Below is a small trained network, with its code and all its weights. Each question gives an input and a target symbol and asks what happens when units are switched off, that is, made to give their printed mean instead of their output.

import numpy as np


def w(rows, s, z=0):
    codes = np.array(rows[::2]) - 128.0
    scale = np.full(codes.shape[1], s)
    scale[-1] = z or s
    return codes * scale


def f(y):
    return np.maximum(y, 0)


def softmax(a):
    e = np.exp(a - a.max(-1, keepdims=True))
    return e / e.sum(-1, keepdims=True)


def log_softmax(a):
    a = a - a.max(-1, keepdims=True)
    return a - np.log(np.exp(a).sum(-1, keepdims=True))


def net(x, mask):
    ids = ['γδλμξπφψω'.index(c) for c in x.split()]
    T = len(ids)
    res = E[ids] + P[:T]
    u = 0
    for l in range(2):
        q, k, v = (res @ M[l].T for M in (Q, K, V))
        z = softmax(np.where(np.tri(T) > 0, q @ k.T / 3**0.5, -1e9)) @ v
        res = res + np.where(mask[u], z, O[l][:, -1]) @ O[l][:, :-1]
        u += 1
        y = f(res @ A[l][:, :-1].T + A[l][:, -1])
        res = res + np.where(mask[u : u + 8], y, B[l][:, -1]) @ B[l][:, :-1]
        u += 8
    return log_softmax(res[-1] @ U[:, :-1].T + U[:, -1])


Q, K, V, O, A, B = {}, {}, {}, {}, {}, {}
E = w([
[94,6,114,131],'γ',
[100,111,135,84],'δ',
[84,172,208,157],'λ',
[127,53,199,197],'μ',
[171,155,193,160],'ξ',
[35,86,152,144],'π',
[94,175,167,90],'φ',
[207,75,130,114],'ψ',
[180,170,112,68],'ω',
],0.012)
P = w([
[167,113,254,26],'0',
[200,80,111,236],'1',
[183,107,185,157],'2',
[133,124,108,113],'3',
[147,107,207,54],'4',
[147,134,171,107],'5',
[153,119,223,70],'6',
],0.0053)
Q[0] = w([
[62,208,13,136],'0.h1',
[148,63,254,148],'0.h1',
[81,127,15,126],'0.h1',
],0.0083)
K[0] = w([
[179,161,2,199],'0.h1',
[103,99,236,39],'0.h1',
[135,229,74,229],'0.h1',
],0.0069)
V[0] = w([
[244,192,159,253],'0.h1',
[29,63,148,249],'0.h1',
[30,232,191,115],'0.h1',
],0.0063)
O[0] = w([
[187,193,242,240,19],'0.h1',
[62,16,213,96,254],'0.h1',
[2,197,132,160,223],'0.h1',
],0.0072,0.0009)
A[0] = w([
[104,37,52,167,209],'0.n1',
[72,127,122,110,82],'0.n2',
[53,163,168,77,115],'0.n3',
[133,208,175,109,174],'0.n4',
[199,178,136,1,251],'0.n5',
[134,240,212,106,171],'0.n6',
[168,85,105,170,190],'0.n7',
[102,70,157,176,172],'0.n8',
],0.007,0.0026)
B[0] = w([
[155,254,171,71,218],'0.n1',
[92,133,146,130,153],'0.n2',
[83,123,116,148,199],'0.n3',
[123,86,108,160,194],'0.n4',
[194,184,56,153,218],'0.n5',
[119,62,109,193,228],'0.n6',
[127,122,137,86,186],'0.n7',
[93,191,168,92,255],'0.n8',
],0.0082,0.0043)
Q[1] = w([
[117,128,150,188],'1.h1',
[96,145,252,219],'1.h1',
[170,113,103,117],'1.h1',
],0.0043)
K[1] = w([
[194,174,110,61],'1.h1',
[246,4,9,132],'1.h1',
[89,38,236,127],'1.h1',
],0.0021)
V[1] = w([
[30,150,77,99],'1.h1',
[196,206,45,33],'1.h1',
[153,253,58,244],'1.h1',
],0.0066)
O[1] = w([
[45,180,47,185,37],'1.h1',
[71,92,119,15,7],'1.h1',
[105,2,102,164,54],'1.h1',
],0.0084,0.0017)
A[1] = w([
[53,110,204,120,138],'1.n1',
[129,137,118,119,88],'1.n2',
[147,92,49,152,21],'1.n3',
[181,115,124,135,254],'1.n4',
[132,139,90,92,158],'1.n5',
[137,144,92,166,150],'1.n6',
[78,2,141,101,10],'1.n7',
[90,133,47,128,232],'1.n8',
],0.0092,0.0039)
B[1] = w([
[236,201,51,163,253],'1.n1',
[156,134,144,96,131],'1.n2',
[135,148,74,202,147],'1.n3',
[88,39,150,97,211],'1.n4',
[120,76,112,85,164],'1.n5',
[148,89,74,131,157],'1.n6',
[230,233,52,145,190],'1.n7',
[3,98,157,135,177],'1.n8',
],0.0062,0.0067)
U = w([
[145,151,146,25,90],'γ',
[51,51,141,73,254],'δ',
[167,151,76,228,134],'λ',
[215,156,197,134,159],'μ',
[131,3,191,158,149],'ξ',
[130,236,59,131,54],'π',
[55,52,107,158,186],'φ',
[196,45,132,75,85],'ψ',
[215,109,2,130,74],'ω',
],0.0062,0.0029)

Each question gives the input, a string of symbols that net reads in full, and the target symbol t.
The units are the heads (3 rows each of Q, K, V and O) and the neurons (one row each of A and B). Each row of codes is followed by its name. A weight is (code - 128) times the scale printed after its matrix; where a second scale follows, it is the last column's (O, A, B and U).
mask holds one flag per unit, layer by layer, with each layer's heads first. A switched-off unit (its flag False) gives its mean, the last column of its rows in O or B, instead of its output. The means were averaged over made-up inputs and are rounded, as every weight is.
A unit's drop is (log p(t) with every unit on - log p(t) with that unit switched off) / (log p(t) with every unit on - log p(t) with every unit switched off).
The circuit of an input: a set's keep is (log p(t) with only the set's units on - log p(t) with every unit switched off) / (log p(t) with every unit on - log p(t) with every unit switched off). Starting from the 12 units with the biggest drops (on a tie, the unit counted first), units are removed one at a time, each time the one whose removal leaves the highest keep (on an exact tie, the one counted first), for as long as the keep stays at least 0.8.
circuit, biggest first: the units of the circuit, biggest drop first
most important unit: the unit with the biggest drop
top k neurons: the k neurons with the biggest drops, biggest first
drop of u: that unit's drop, to one decimal
input μ λ μ λ γ, target μ: top 2 neurons => (0.n1; 0.n5)
input ξ λ μ, target ξ: circuit, biggest first => (0.h1; 1.h1; 1.n4)
input λ ξ ξ μ μ π, target λ: circuit, biggest first => (0.h1; 1.h1; 1.n1; 1.n4)
input γ μ μ δ ξ π γ, target γ: circuit, biggest first => (0.h1; 1.h1; 0.n1; 0.n6)
input π ψ π γ, target π: circuit, biggest first => (1.h1; 0.h1; 0.n1)
input ω φ ψ ξ ω φ ω, target ω: circuit, biggest first => (0.h1; 0.n5; 0.n8)
input δ ψ π ω ω δ, target δ: most important unit => 1.h1
input μ μ γ δ, target μ: top 2 neurons => (0.n5; 1.n8)
input λ μ π λ λ π, target λ: circuit, biggest first => (1.h1; 0.h1; 1.n1)
input ω γ π, target ω: top 2 neurons => (1.n7; 0.n5)
input ξ ξ ψ, target ξ: top 2 neurons => (1.n4; 1.n1)
input λ μ φ, target λ: circuit, biggest first => (0.h1; 1.h1; 0.n6)
input ω γ φ ψ λ μ λ, target ω: top 3 neurons => (1.n7; 0.n5; 1.n1)
input π μ μ, target π: top neuron => (0.n8)
input λ π ψ λ λ, target λ: top 2 neurons => (1.n1; 0.n6)
input ψ δ ψ, target ψ: drop of 0.n5 => 0.1
input ω λ μ, target ω: drop of 0.n5 => 0.8
input δ π δ, target δ: drop of 1.h1 => 0.4
